Below is a small trained network, with its code and all its weights. Each question gives an input and a class and asks what happens when units are switched off, that is, made to give their printed mean instead of their output.

import numpy as np


def w(rows, s, z=0):
    codes = np.array(rows[::2]) - 128.0
    scale = np.full(codes.shape[1], s)
    scale[-1] = z or s
    return codes * scale


def norm(h):
    return h / np.sqrt((h * h).mean(-1, keepdims=True) + 1e-5)


def f(y):
    return np.maximum(y, 0)


def log_softmax(a):
    a = a - a.max(-1, keepdims=True)
    return a - np.log(np.exp(a).sum(-1, keepdims=True))


def net(x, mask):
    res = np.array(x, float).reshape(1, 5) / 4 @ E
    u = 0
    for l in range(2):
        y = f(norm(res) @ A[l][:, :-1].T + A[l][:, -1])
        res = res + np.where(mask[u : u + 15], y, B[l][:, -1]) @ B[l][:, :-1]
        u += 15
    return log_softmax(norm(res)[-1] @ U[:, :-1].T + U[:, -1])


A, B = {}, {}
E = w([
[33,97,139,129,179,130,217],'x0',
[62,248,79,156,174,251,99],'x1',
[156,105,133,77,47,241,223],'x2',
[59,45,82,223,43,163,88],'x3',
[133,243,21,171,59,41,221],'x4',
],0.0026)
A[0] = w([
[99,171,72,175,148,25,110,120],'0.n0',
[57,116,51,199,7,112,104,99],'0.n1',
[119,184,73,175,65,67,196,5],'0.n2',
[151,94,144,130,83,84,152,132],'0.n3',
[143,119,94,97,108,177,194,73],'0.n4',
[95,124,100,136,187,83,104,127],'0.n5',
[169,110,120,140,83,33,190,108],'0.n6',
[115,62,135,152,147,156,100,102],'0.n7',
[182,241,118,56,161,80,188,85],'0.n8',
[11,138,115,136,152,75,254,130],'0.n9',
[95,242,78,168,114,156,146,103],'0.n10',
[211,209,91,138,31,103,74,66],'0.n11',
[158,149,92,115,53,151,214,98],'0.n12',
[134,174,130,140,127,165,121,73],'0.n13',
[126,143,143,135,163,174,98,118],'0.n14',
],0.0077,0.0023)
B[0] = w([
[112,175,214,120,72,139,91,235],'0.n0',
[138,114,164,185,208,109,242,241],'0.n1',
[140,191,176,7,224,119,88,226],'0.n2',
[68,138,73,136,115,127,147,188],'0.n3',
[111,159,161,173,83,93,93,184],'0.n4',
[117,121,152,150,51,169,157,185],'0.n5',
[66,107,52,98,91,114,157,224],'0.n6',
[161,201,126,61,158,133,148,178],'0.n7',
[119,100,165,188,201,128,225,254],'0.n8',
[229,100,58,155,109,195,53,229],'0.n9',
[75,92,58,75,83,76,156,242],'0.n10',
[218,96,66,144,107,199,58,233],'0.n11',
[113,175,212,124,81,138,83,217],'0.n12',
[103,110,101,146,105,112,128,162],'0.n13',
[126,108,109,79,97,99,154,175],'0.n14',
],0.013,0.0054)
A[1] = w([
[18,104,37,115,154,106,108,60],'1.n0',
[121,170,208,183,61,124,42,109],'1.n1',
[134,114,166,180,120,148,108,111],'1.n2',
[97,158,154,59,187,135,67,4],'1.n3',
[234,81,61,190,186,184,32,56],'1.n4',
[88,104,164,56,169,130,68,52],'1.n5',
[53,78,49,95,92,53,123,72],'1.n6',
[81,188,246,190,81,119,64,39],'1.n7',
[137,137,125,56,155,101,122,66],'1.n8',
[164,122,135,173,160,96,172,126],'1.n9',
[122,169,176,167,107,131,98,117],'1.n10',
[166,84,173,144,121,101,122,145],'1.n11',
[120,110,175,220,255,117,186,92],'1.n12',
[136,93,132,215,159,106,170,112],'1.n13',
[135,142,123,147,93,181,113,147],'1.n14',
],0.0083,0.0021)
B[1] = w([
[66,92,79,107,87,54,116,199],'1.n0',
[112,92,186,144,108,128,211,216],'1.n1',
[133,176,120,92,121,106,145,160],'1.n2',
[131,206,145,126,104,124,122,202],'1.n3',
[243,90,38,153,131,177,76,222],'1.n4',
[144,205,88,105,130,120,140,183],'1.n5',
[51,101,65,99,124,98,92,232],'1.n6',
[175,82,200,140,26,122,164,212],'1.n7',
[97,149,147,190,117,149,56,222],'1.n8',
[88,95,148,105,194,172,129,200],'1.n9',
[99,98,147,99,92,171,159,176],'1.n10',
[77,131,83,114,117,135,152,159],'1.n11',
[110,115,107,180,254,124,203,254],'1.n12',
[136,196,159,105,173,124,112,207],'1.n13',
[145,74,125,130,133,88,143,214],'1.n14',
],0.015,0.0038)
U = w([
[115,130,139,148,238,142,199,157],'0',
[137,250,143,95,92,146,81,161],'1',
[58,93,47,91,80,81,108,149],'2',
[154,93,226,129,32,137,190,152],'3',
[236,86,52,138,118,173,85,143],'4',
[142,112,149,147,121,112,102,77],'5',
[154,96,213,156,146,70,45,1],'6',
[144,86,208,135,142,103,50,33],'7',
],0.011,0.006)

Each question gives the input, the list of numbers given to net, and the class t.
The units are the neurons (one row each of A and B). Each row of codes is followed by its name. A weight is (code - 128) times the scale printed after its matrix; where a second scale follows, it is the last column's (A, B and U).
mask holds one flag per neuron, layer by layer. A switched-off neuron (its flag False) gives its mean, the last column of its row in B, instead of its output. The means were averaged over made-up inputs and are rounded, as every weight is.
A unit's drop is (log p(t) with every unit on - log p(t) with that unit switched off) / (log p(t) with every unit on - log p(t) with every unit switched off).
The circuit of an input: a set's keep is (log p(t) with only the set's units on - log p(t) with every unit switched off) / (log p(t) with every unit on - log p(t) with every unit switched off). Starting from the 12 units with the biggest drops (on a tie, the unit counted first), units are removed one at a time, each time the one whose removal leaves the highest keep (on an exact tie, the one counted first), for as long as the keep stays at least 0.8.
units of the circuit, in order: the units of the circuit, biggest drop first
most important unit: the unit with the biggest drop
top k neurons: the k neurons with the biggest drops, biggest first
k most important neurons of layer l: the k neurons of layer l with the biggest drops, biggest first
input [-4,-2,6,-8,7], class 0: units of the circuit, in order => [0.n8]
input [-4,-8,6,6,5], class 2: top 3 neurons => [0.n6 0.n3 0.n8]
input [-1,-5,1,7,0], class 0: 2 most important neurons of layer 0 => [0.n1 0.n10]
input [1,8,4,-6,2], class 2: top 2 neurons => [0.n10 0.n1]
input [-4,4,4,-1,-3], class 2: top 4 neurons => [0.n0 0.n9 0.n2 0.n14]
input [-1,-8,-4,-6,4], class 2: top 3 neurons => [0.n6 0.n1 0.n3]
input [-6,-4,-1,-5,-4], class 4: top 3 neurons => [0.n1 0.n10 1.n4]
input [-4,6,2,4,-1], class 2: 2 most important neurons of layer 0 => [0.n10 0.n8]
input [4,4,0,7,4], class 0: 2 most important neurons of layer 0 => [0.n1 0.n11]
input [0,-1,4,3,7], class 1: units of the circuit, in order => [0.n2 0.n12]
input [-3,-7,-5,2,-6], class 2: top 3 neurons => [0.n1 0.n0 0.n8]
input [-3,-4,-8,-7,0], class 3: top 4 neurons => [0.n0 0.n1 1.n7 0.n5]
input [-7,-8,-5,-6,-5], class 2: 2 most important neurons of layer 0 => [0.n1 0.n9]
input [8,-5,-5,6,-3], class 4: top 2 neurons => [0.n9 0.n8]
input [-8,1,-5,-7,7], class 4: most important unit => 0.n11
input [6,-7,-8,2,-3], class 3: units of the circuit, in order => [0.n0 1.n7]
input [-4,3,0,5,-8], class 1: top 3 neurons => [0.n9 0.n11 0.n8]
input [-1,4,7,2,4], class 3: 2 most important neurons of layer 0 => [0.n12 0.n4]
input [8,4,1,-7,-5], class 4: 2 most important neurons of layer 0 => [0.n9 0.n1]
input [6,-2,-7,0,5], class 3: 3 most important neurons of layer 0 => [0.n0 0.n5 0.n11]
input [-7,6,4,-6,1], class 4: units of the circuit, in order => [0.n11]
input [-6,6,-8,7,-2], class 3: top 3 neurons => [0.n0 0.n8 0.n6]
input [-8,4,-8,0,1], class 3: top 4 neurons => [0.n0 0.n9 1.n1 0.n5]
input [-5,7,-3,1,7], class 1: top 2 neurons => [0.n2 0.n0]
input [-6,-7,-4,-3,0], class 2: top 3 neurons => [0.n6 0.n9 0.n3]
input [-6,3,0,6,1], class 0: top 2 neurons => [0.n1 0.n9]
input [3,0,-6,0,8], class 1: top 2 neurons => [0.n2 0.n0]
input [8,-1,-6,3,0], class 4: units of the circuit, in order => [0.n9]
input [1,4,2,6,6], class 0: 3 most important neurons of layer 0 => [0.n1 0.n6 0.n7]
input [1,8,2,3,-7], class 2: 4 most important neurons of layer 0 => [0.n2 0.n0 0.n12 0.n14]
